What each symbol does to the points:
at | ba pu tu gi ku ga
FT | TR ZB MB JD ZM QG
PQ | ZM LG TJ SJ ZB PZ
RT | TZ MD . SF CF RF
ML | DH QF FH . FP DM
FH | PZ ZQ QC ML MS LG
ZF | ZB TR JQ CD LG MS
CF | QC NF . ZQ RT ZH
MC | LG ZM ZH GD TR ZQ
ZM | MC PQ JL TB FT BD
PZ | BD FH CJ DH BL PQ
GD | DM TB MC . QT QF
JL | ZH TJ . ZM MB NF
JD | QT BQ FT . TB GG
DH | PH ML PZ . HT SJ
RF | JQ MB . TR ZH RT
FP | HT FF MS . ML CD
TZ | SM RT . MS QC JQ
RG | TJ ZH . LG JQ QC
ZB | FT ZF GS BQ PQ BL
NF | CF CJ . BD MD JL
CD | BQ QT ZF . DM FP
MB | RF GS . FT JL MD
SF | MS QG RT FF ZQ TR
MS | BL SF TZ FP FH ZF
QF | ML PH ZQ . FF GD
GG | FF HT QG . PH JD
SM | MD TZ . BL CJ GS
MD | RT SM . QG NF MB
QT | CD JD TR . GD FF
TR | ZF FT RF QT MC SF
DM | SJ GD LG . CD ML
ZQ | FH BD CF QF SF MC
QC | CJ CF . FH TZ RG
GS | MB JQ . ZB TJ SM
LG | PQ MC RG DM ZF FH
ZH | RG JL . MC RF CF
CJ | NF QC . PZ SM TJ
FF | FP GG SF . QF QT
SJ | TB DM PQ . BQ DH
BQ | JD CD ZB . SJ HT
TB | GD SJ ZM . JD PH
QG | SF BL MD GG BD FT
TJ | JL RG . PQ GS CJ
BL | QG MS SM HT PZ ZB
HT | GG FP BL . DH BQ
PH | QF DH BD . GG TB
BD | ZQ PZ NF PH QG ZM
JQ | GS RF . ZF RG TZ

In the rows, zero is written as 177.

The rows follow the links: the fewer symbols apart two points are, the more alike their rows tend to be.

Each row is also shifted at random along 7 hidden directions that mean nothing.

Rows with their points:
(230, 186, 140, 176, 220, 202, 207, 190, 166, 115, 166, 164, 177, 160, 190, 174, 233, 132, 158, 163, 224, 130, 204, 164, 150, 158, 177, 166, 200, 145, 159, 186, 181, 167, 180, 155, 179, 160, 160, 127, 170); point QC
(188, 175, 153, 206, 146, 188, 187, 134, 182, 207, 164, 172, 124, 179, 169, 135, 173, 171, 185, 189, 142, 180, 123, 196, 177, 203, 136, 172, 167, 187, 186, 183, 176, 119, 199, 136, 190, 181, 154, 144, 195); point QG
(244, 201, 177, 171, 173, 200, 197, 154, 196, 188, 154, 142, 146, 152, 171, 176, 187, 178, 195, 173, 178, 179, 148, 141, 168, 187, 168, 186, 179, 201, 173, 205, 198, 167, 222, 162, 177, 159, 180, 124, 143); point MD
(156, 179, 201, 204, 172, 157, 182, 167, 142, 275, 176, 204, 203, 209, 172, 192, 216, 164, 162, 164, 184, 220, 211, 139, 170, 183, 133, 153, 150, 149, 185, 141, 222, 211, 179, 191, 199, 168, 182, 209, 189); point DH
(137, 185, 126, 176, 168, 230, 188, 144, 187, 251, 149, 179, 170, 177, 151, 144, 187, 127, 167, 197, 143, 150, 154, 180, 175, 202, 155, 134, 168, 147, 166, 176, 177, 175, 200, 111, 178, 159, 171, 161, 145); point SF
(230, 185, 207, 173, 202, 132, 187, 142, 178, 158, 191, 163, 238, 162, 157, 166, 202, 196, 206, 157, 194, 205, 226, 176, 179, 158, 170, 170, 193, 192, 130, 176, 201, 198, 163, 170, 176, 182, 183, 156, 143); point SJ
(204, 209, 185, 183, 172, 195, 170, 168, 206, 223, 171, 196, 158, 174, 204, 187, 194, 189, 187, 173, 182, 181, 154, 139, 185, 176, 162, 158, 145, 163, 195, 199, 213, 181, 195, 151, 172, 166, 170, 155, 164); point SM
(212, 199, 179, 201, 181, 183, 192, 176, 169, 129, 196, 170, 154, 187, 195, 180, 178, 172, 169, 159, 185, 162, 143, 143, 145, 149, 187, 181, 195, 185, 144, 195, 153, 146, 196, 176, 184, 174, 183, 135, 154); point CJ
(109, 196, 166, 220, 160, 179, 157, 184, 195, 123, 175, 168, 180, 171, 196, 136, 156, 181, 178, 168, 122, 232, 161, 183, 185, 147, 155, 161, 185, 167, 107, 162, 103, 131, 189, 138, 163, 202, 168, 141, 150); point HT
(228, 166, 183, 172, 121, 169, 154, 160, 189, 277, 169, 194, 157, 206, 192, 158, 152, 225, 167, 174, 142, 204, 137, 201, 196, 217, 168, 179, 135, 185, 217, 188, 177, 170, 169, 200, 185, 157, 184, 229, 209); point FT
(70, 174, 165, 190, 195, 215, 184, 175, 139, 115, 197, 167, 124, 194, 163, 158, 172, 135, 181, 180, 171, 125, 155, 205, 183, 164, 176, 181, 208, 187, 197, 171, 185, 112, 185, 177, 170, 226, 166, 190, 216); point ZQ
(156, 157, 204, 185, 184, 152, 172, 208, 138, 175, 182, 199, 205, 210, 199, 172, 166, 177, 133, 184, 143, 222, 201, 170, 163, 186, 142, 169, 183, 148, 124, 143, 104, 174, 172, 205, 200, 202, 190, 200, 175); point PH
(130, 209, 134, 176, 196, 189, 167, 142, 165, 175, 196, 166, 162, 171, 170, 159, 198, 158, 182, 146, 223, 152, 147, 196, 180, 170, 193, 186, 171, 178, 163, 199, 188, 171, 190, 173, 182, 146, 197, 166, 193); point RG
(136, 203, 179, 183, 180, 168, 191, 136, 145, 169, 190, 155, 142, 172, 180, 159, 187, 157, 214, 196, 193, 194, 139, 163, 143, 162, 192, 180, 191, 189, 146, 187, 167, 142, 160, 161, 180, 201, 169, 157, 200); point FH
(231, 165, 200, 165, 185, 164, 208, 190, 166, 141, 184, 177, 224, 156, 149, 168, 190, 181, 189, 185, 181, 166, 220, 208, 152, 179, 168, 191, 233, 211, 165, 178, 156, 198, 161, 190, 176, 184, 161, 161, 183); point GD
(211, 168, 151, 164, 180, 193, 166, 166, 193, 201, 164, 170, 216, 147, 170, 151, 185, 191, 192, 189, 163, 177, 206, 190, 201, 202, 183, 172, 174, 164, 155, 185, 149, 189, 188, 162, 184, 147, 173, 165, 167); point TR
(144, 199, 165, 183, 147, 169, 144, 123, 189, 231, 186, 157, 170, 189, 194, 131, 166, 204, 209, 177, 186, 210, 121, 191, 211, 183, 190, 192, 150, 189, 177, 194, 172, 119, 192, 172, 202, 162, 173, 176, 213); point GS
(146, 190, 168, 166, 149, 162, 189, 195, 145, 204, 203, 198, 198, 159, 186, 178, 154, 155, 151, 176, 175, 184, 140, 205, 161, 177, 205, 142, 186, 161, 165, 142, 158, 228, 132, 182, 176, 145, 192, 209, 167); point DM
(113, 165, 176, 211, 176, 175, 179, 156, 202, 174, 140, 181, 191, 155, 156, 141, 194, 181, 213, 181, 184, 155, 193, 227, 208, 179, 161, 163, 170, 166, 202, 162, 200, 132, 189, 156, 158, 187, 133, 214, 232); point CD
(204, 182, 181, 176, 179, 178, 162, 190, 214, 166, 162, 168, 212, 169, 202, 173, 170, 191, 188, 159, 160, 194, 212, 159, 209, 162, 202, 178, 160, 152, 144, 186, 176, 198, 176, 163, 158, 173, 188, 192, 160); point ZB
(240, 205, 216, 171, 161, 186, 208, 193, 193, 192, 163, 196, 195, 181, 189, 207, 198, 166, 200, 215, 204, 207, 208, 156, 155, 206, 173, 139, 167, 178, 195, 168, 185, 187, 178, 158, 174, 194, 140, 162, 203); point MS

Where do the symbols, taken in turn from left to right, take each start?
Answer with the point's name.
(219, 159, 227, 164, 202, 141, 174, 179, 167, 181, 210, 165, 186, 203, 163, 184, 177, 212, 211, 170, 207, 197, 227, 185, 201, 192, 173, 238, 191, 231, 191, 181, 199, 165, 185, 218, 209, 208, 197, 189, 206)
ga ba ga ga tu: CF
(190, 199, 150, 168, 174, 197, 156, 162, 192, 197, 176, 182, 180, 162, 205, 168, 180, 180, 194, 181, 196, 182, 163, 178, 193, 197, 198, 160, 149, 180, 162, 197, 182, 186, 175, 169, 193, 149, 164, 176, 188)
ga ku ku ga: JQ
(220, 175, 172, 166, 175, 188, 195, 188, 166, 174, 187, 181, 147, 198, 167, 202, 198, 175, 172, 179, 197, 164, 179, 130, 166, 171, 172, 187, 171, 175, 192, 182, 187, 173, 203, 191, 195, 178, 199, 167, 162)
ku ba ku: CF
(185, 171, 179, 169, 174, 180, 210, 164, 140, 230, 166, 209, 178, 182, 163, 177, 200, 145, 156, 176, 175, 148, 193, 198, 150, 204, 141, 155, 176, 155, 207, 160, 182, 173, 180, 167, 182, 164, 158, 199, 195)
ga pu ku tu: FT
(118, 161, 173, 185, 167, 177, 200, 153, 136, 211, 163, 198, 190, 180, 172, 167, 213, 139, 179, 170, 197, 174, 217, 175, 171, 198, 167, 160, 170, 154, 202, 152, 199, 149, 188, 176, 175, 202, 154, 195, 236)
ba ku ku pu: ML
(155, 183, 152, 195, 194, 188, 184, 142, 154, 197, 196, 158, 172, 200, 168, 147, 189, 152, 159, 165, 172, 185, 185, 159, 167, 173, 143, 180, 188, 166, 137, 158, 154, 164, 192, 161, 206, 186, 206, 160, 145)
gi ku tu ga pu tu: GS
(216, 176, 190, 194, 174, 120, 170, 144, 149, 193, 187, 177, 187, 181, 185, 128, 146, 186, 153, 154, 136, 240, 162, 202, 158, 188, 155, 178, 194, 204, 133, 171, 110, 184, 149, 192, 203, 168, 184, 187, 164)
ga ku ga tu tu gi: FT
(176, 182, 236, 173, 187, 144, 189, 212, 152, 140, 210, 195, 199, 231, 185, 229, 177, 186, 188, 200, 201, 235, 192, 110, 175, 146, 187, 203, 172, 194, 150, 171, 182, 194, 152, 197, 186, 235, 211, 182, 150)
tu gi ku ku: PZ
(198, 186, 203, 140, 198, 201, 179, 184, 203, 175, 176, 161, 197, 163, 151, 226, 205, 209, 232, 187, 219, 173, 222, 162, 199, 194, 201, 197, 163, 217, 226, 202, 230, 204, 202, 205, 167, 166, 177, 154, 184)
ga pu pu ku: CJ
(100, 182, 170, 149, 203, 214, 170, 182, 157, 178, 198, 165, 132, 188, 130, 223, 217, 157, 183, 198, 212, 110, 165, 176, 182, 177, 184, 192, 170, 190, 257, 205, 252, 175, 176, 188, 189, 179, 199, 167, 167)
ga ku gi ba: ZF
(99, 165, 202, 184, 154, 161, 159, 194, 183, 154, 177, 182, 165, 171, 175, 182, 125, 198, 169, 209, 131, 170, 137, 224, 208, 186, 193, 199, 179, 230, 202, 179, 167, 170, 144, 190, 157, 198, 170, 212, 197)
ba tu ga pu pu ba: SF
(156, 179, 211, 184, 163, 156, 174, 180, 154, 208, 221, 175, 171, 185, 201, 188, 135, 192, 183, 192, 207, 201, 148, 194, 168, 187, 215, 179, 167, 203, 186, 201, 183, 188, 131, 221, 195, 185, 177, 216, 217)
ku pu ku gi: GD
(193, 216, 171, 175, 177, 204, 185, 146, 204, 207, 170, 158, 146, 159, 184, 175, 207, 160, 199, 187, 218, 188, 155, 155, 171, 204, 177, 166, 152, 183, 189, 204, 227, 154, 197, 149, 165, 161, 162, 149, 186)
ku ba ba gi gi ku: GG
